Below is a small trained network, with its code and all its weights. Each question gives an input and a class and asks what happens when units are switched off, that is, made to give their printed mean instead of their output.

import numpy as np


def w(rows, s, z=0):
    codes = np.array(rows[::2]) - 128.0
    scale = np.full(codes.shape[1], s)
    scale[-1] = z or s
    return codes * scale


def f(y):
    return np.maximum(y, 0)


def log_softmax(a):
    a = a - a.max(-1, keepdims=True)
    return a - np.log(np.exp(a).sum(-1, keepdims=True))


def net(x, mask):
    res = np.array(x, float).reshape(1, 7) / 4 @ E
    y = f(res @ A[0][:, :-1].T + A[0][:, -1])
    res = res + np.where(mask, y, B[0][:, -1]) @ B[0][:, :-1]
    return log_softmax(res[-1] @ U[:, :-1].T + U[:, -1])


A, B = {}, {}
E = w([
[118,14,68,107,34,99,77,105,39,190,113,35],'x0',
[117,18,47,146,182,205,220,161,119,97,2,179],'x1',
[249,139,39,220,215,210,120,76,132,168,211,62],'x2',
[125,149,73,71,22,240,69,150,223,16,128,64],'x3',
[243,36,236,47,119,151,213,180,76,71,198,89],'x4',
[152,136,55,62,179,9,169,228,229,162,118,40],'x5',
[152,38,141,216,88,123,47,249,199,154,177,224],'x6',
],0.0046)
A[0] = w([
[149,142,67,50,179,20,172,210,210,174,130,55,151],'n1',
[132,93,163,187,168,77,129,163,87,195,138,182,86],'n2',
[208,139,63,190,198,179,120,92,133,179,175,88,73],'n3',
[113,123,192,177,91,223,96,39,40,107,143,196,143],'n4',
[113,67,72,126,70,110,83,111,75,180,101,69,117],'n5',
[217,63,200,88,132,139,185,168,91,81,189,102,34],'n6',
[130,223,177,163,193,144,184,134,210,86,136,198,149],'n7',
[109,123,195,186,94,221,102,26,45,97,148,193,125],'n8',
[132,203,211,114,89,59,60,102,125,145,229,91,105],'n9',
[143,209,213,107,78,63,54,106,116,150,229,93,98],'n10',
[218,55,207,77,121,147,191,170,88,96,194,109,56],'n11',
[109,124,67,94,32,226,64,134,200,33,113,86,125],'n12',
[157,140,70,82,164,37,167,209,201,151,128,52,151],'n13',
[119,124,153,150,188,73,181,89,63,203,123,146,78],'n14',
[134,206,189,105,95,65,71,110,137,154,226,97,92],'n15',
[121,54,88,140,171,174,198,162,117,113,45,154,70],'n16',
[112,53,77,119,68,123,89,106,66,182,116,56,134],'n17',
[76,177,69,175,129,108,86,88,166,182,80,124,29],'n18',
[93,212,115,39,157,131,191,25,58,91,78,54,177],'n19',
[134,105,156,188,194,60,168,104,58,225,128,163,52],'n20',
[210,149,63,188,170,199,127,100,136,142,181,79,74],'n21',
[97,195,100,50,170,123,206,34,83,90,75,43,193],'n22',
[42,157,52,199,119,109,66,116,159,166,102,156,16],'n23',
[123,48,82,116,75,115,89,119,71,185,128,59,112],'n24',
[134,100,170,159,192,63,155,118,65,204,129,168,76],'n25',
[49,149,181,50,84,80,162,161,138,103,58,166,68],'n26',
[142,44,137,191,88,113,54,239,208,167,171,206,211],'n27',
[127,43,71,134,151,180,190,145,120,103,37,173,113],'n28',
[131,110,149,179,190,63,160,114,55,211,123,168,51],'n29',
[50,144,202,63,78,72,123,162,117,90,93,153,21],'n30',
[213,151,65,178,180,178,114,96,127,153,182,85,49],'n31',
[122,47,58,123,53,100,91,104,67,198,105,59,138],'n32',
[140,22,139,215,77,124,37,253,199,150,166,227,218],'n33',
[54,169,57,176,135,120,69,95,150,189,95,137,9],'n34',
[104,129,194,161,88,216,97,66,67,93,135,178,79],'n35',
[129,117,156,183,176,55,167,111,61,207,128,162,64],'n36',
[65,182,42,183,127,108,67,103,140,187,85,150,9],'n37',
[139,208,149,153,204,164,177,147,193,75,138,172,110],'n38',
[50,122,193,80,79,98,138,149,122,100,64,165,47],'n39',
[210,49,184,77,96,132,178,161,74,112,192,99,47],'n40',
[208,73,207,95,114,141,192,175,91,96,175,98,31],'n41',
[216,134,66,179,176,186,144,96,134,158,199,86,55],'n42',
[113,57,82,128,172,171,204,128,121,98,35,156,105],'n43',
[134,232,161,142,193,165,152,143,203,61,135,186,151],'n44',
[130,130,64,110,64,231,82,139,189,43,141,81,66],'n45',
[125,41,75,126,57,115,85,97,62,174,117,71,138],'n46',
[221,145,75,198,188,186,125,96,131,147,174,68,61],'n47',
[123,46,71,139,165,177,209,157,121,111,37,174,85],'n48',
],0.0046,0.0014)
B[0] = w([
[216,73,36,165,36,72,223,102,208,192,103,185,205],'n1',
[175,209,121,90,94,125,123,165,110,53,123,64,174],'n2',
[58,62,205,116,79,48,88,179,59,115,70,169,197],'n3',
[226,96,49,152,53,77,223,110,215,177,96,184,205],'n4',
[107,144,187,70,184,181,199,162,129,149,214,187,180],'n5',
[48,119,73,82,216,111,55,17,210,47,68,183,182],'n6',
[113,140,192,65,164,176,204,173,112,180,231,205,200],'n7',
[209,82,38,141,48,80,230,114,224,181,98,185,206],'n8',
[114,93,171,205,166,221,79,117,209,225,85,48,212],'n9',
[117,98,171,202,168,230,63,105,207,231,84,40,214],'n10',
[59,132,64,95,214,118,61,24,209,42,74,181,188],'n11',
[198,238,141,59,68,151,128,215,128,51,103,59,221],'n12',
[197,76,51,160,52,73,217,97,202,189,99,196,196],'n13',
[178,208,136,87,82,151,122,183,145,48,119,66,173],'n14',
[121,89,170,197,153,212,92,112,193,223,81,58,204],'n15',
[114,109,168,192,161,215,74,126,185,207,104,44,168],'n16',
[109,153,187,69,169,173,206,165,132,149,213,193,185],'n17',
[76,133,94,96,190,109,104,49,189,55,99,178,177],'n18',
[156,132,121,254,144,83,178,77,40,74,224,62,207],'n19',
[180,223,138,47,72,154,104,199,156,53,83,71,183],'n20',
[70,56,198,126,73,38,83,193,55,119,59,162,196],'n21',
[157,118,103,243,137,84,188,79,48,70,218,82,204],'n22',
[68,136,87,96,206,119,99,39,191,40,102,160,186],'n23',
[110,145,170,69,170,176,204,155,127,158,205,208,181],'n24',
[179,221,116,63,79,161,100,193,154,52,99,56,177],'n25',
[72,38,195,163,81,37,87,168,26,135,90,168,185],'n26',
[151,139,104,237,145,89,185,73,68,55,223,60,238],'n27',
[122,116,184,199,147,210,81,131,171,201,107,29,176],'n28',
[170,220,133,55,73,155,111,199,154,61,90,71,178],'n29',
[53,46,213,162,80,59,70,176,53,145,66,138,183],'n30',
[45,42,206,128,69,41,79,179,61,131,53,165,191],'n31',
[100,146,192,69,178,188,218,163,123,165,216,198,193],'n32',
[157,151,107,247,152,91,175,67,35,41,231,43,255],'n33',
[66,136,103,76,210,112,92,47,207,42,86,177,181],'n34',
[212,91,42,137,42,80,212,122,204,183,71,160,188],'n35',
[179,216,129,54,73,156,116,189,159,61,86,64,178],'n36',
[58,135,95,74,208,122,83,38,209,39,89,180,185],'n37',
[95,118,192,73,160,168,192,172,104,174,200,192,188],'n38',
[75,55,191,151,74,39,90,170,48,135,75,138,179],'n39',
[69,139,79,84,222,131,93,38,204,55,96,188,181],'n40',
[56,129,61,92,222,112,58,28,205,59,76,178,179],'n41',
[57,43,207,126,81,37,72,191,60,117,56,167,193],'n42',
[114,112,165,200,161,206,83,126,159,199,110,44,170],'n43',
[112,145,193,75,160,166,203,180,102,170,213,193,201],'n44',
[192,235,137,39,55,135,105,219,134,52,80,54,203],'n45',
[113,150,182,60,171,179,216,164,123,149,206,201,188],'n46',
[54,39,211,123,70,37,79,191,56,131,63,167,197],'n47',
[116,112,187,204,160,218,81,120,174,213,97,33,175],'n48',
],0.0041,0.007)
U = w([
[72,131,81,74,208,118,69,32,175,59,87,182,40],'0',
[71,60,182,127,71,54,76,192,43,147,70,156,67],'1',
[193,227,118,53,66,159,109,208,135,71,100,55,93],'2',
[121,107,154,187,162,217,80,113,169,254,104,39,134],'3',
[214,91,38,137,56,85,199,109,179,203,109,190,159],'4',
[103,145,170,61,179,180,188,171,106,178,234,211,187],'5',
[149,134,101,220,143,90,157,79,47,65,217,64,253],'6',
[161,137,62,104,143,137,68,123,58,178,158,134,75],'7',
],0.0097,0.0017)

Each question gives the input, the list of numbers given to net, and the class t.
The units are the neurons (one row each of A and B). Each row of codes is followed by its name. A weight is (code - 128) times the scale printed after its matrix; where a second scale follows, it is the last column's (A, B and U).
mask holds one flag per neuron, in row order. A switched-off neuron (its flag False) gives its mean, the last column of its row in B, instead of its output. The means were averaged over made-up inputs and are rounded, as every weight is.
A unit's drop is (log p(t) with every unit on - log p(t) with that unit switched off) / (log p(t) with every unit on - log p(t) with every unit switched off).
The circuit of an input: a set's keep is (log p(t) with only the set's units on - log p(t) with every unit switched off) / (log p(t) with every unit on - log p(t) with every unit switched off). Starting from the 12 units with the biggest drops (on a tie, the unit counted first), units are removed one at a time, each time the one whose removal leaves the highest keep (on an exact tie, the one counted first), for as long as the keep stays at least 0.8.
circuit, biggest first: the units of the circuit, biggest drop first
most important unit: the unit with the biggest drop
top k neurons: the k neurons with the biggest drops, biggest first
drop when u is switched off: that unit's drop, to one decimal
input [0,5,1,4,3,-7,-6], class 4: top 4 neurons	[n8; n4; n35; n33]
input [7,-1,-2,-7,-8,0,-3], class 0: most important unit	n37
input [-4,-7,-6,4,-1,-6,3], class 3: circuit, biggest first	[n10; n9]
input [8,3,0,6,8,-7,-1], class 0: circuit, biggest first	[n11; n40]
input [-2,-7,-6,-1,-1,-2,-4], class 3: circuit, biggest first	[n10; n9]
input [-4,-3,2,-6,0,1,7], class 6: top 2 neurons	[n33; n27]
input [-7,-7,5,-5,-1,-4,-6], class 3: top 2 neurons	[n10; n9]
input [8,7,3,4,7,5,6], class 5: circuit, biggest first	[n32; n46]
input [8,8,4,-1,1,5,1], class 3: top 4 neurons	[n48; n28; n16; n43]
input [5,7,-1,3,0,0,-8], class 6: top 4 neurons	[n22; n19; n10; n9]
input [-5,5,-6,8,-1,-8,7], class 2: top 2 neurons	[n12; n45]
input [-6,5,0,8,8,-5,-5], class 0: top 4 neurons	[n6; n11; n41; n40]
input [6,4,-1,1,2,-6,-1], class 4: circuit, biggest first	[n4; n8]
input [5,-4,5,-5,-1,7,-1], class 4: circuit, biggest first	[n1]
input [3,7,-7,-7,0,5,8], class 6: circuit, biggest first	[n33; n27]
input [7,0,-5,-3,7,-8,7], class 4: top 3 neurons	[n4; n8; n35]
input [-3,-1,-8,1,7,8,-8], class 1: top 4 neurons	[n26; n30; n39; n33]
input [0,-2,-4,-7,1,8,6], class 4: top 2 neurons	[n1; n13]
input [-8,8,4,1,-5,-4,0], class 3: top 4 neurons	[n48; n28; n43; n16]
input [-7,7,-7,-6,-4,7,-4], class 1: circuit, biggest first	[n26]
input [2,4,8,4,-8,-8,0], class 0: top 4 neurons	[n37; n34; n23; n18]
input [4,-7,3,-7,-3,7,1], class 2: drop when n8 is switched off	0.1
input [7,8,8,1,4,4,-5], class 1: drop when n28 is switched off	-0.1
input [8,5,6,5,5,6,4], class 5: drop when n17 is switched off	0.2
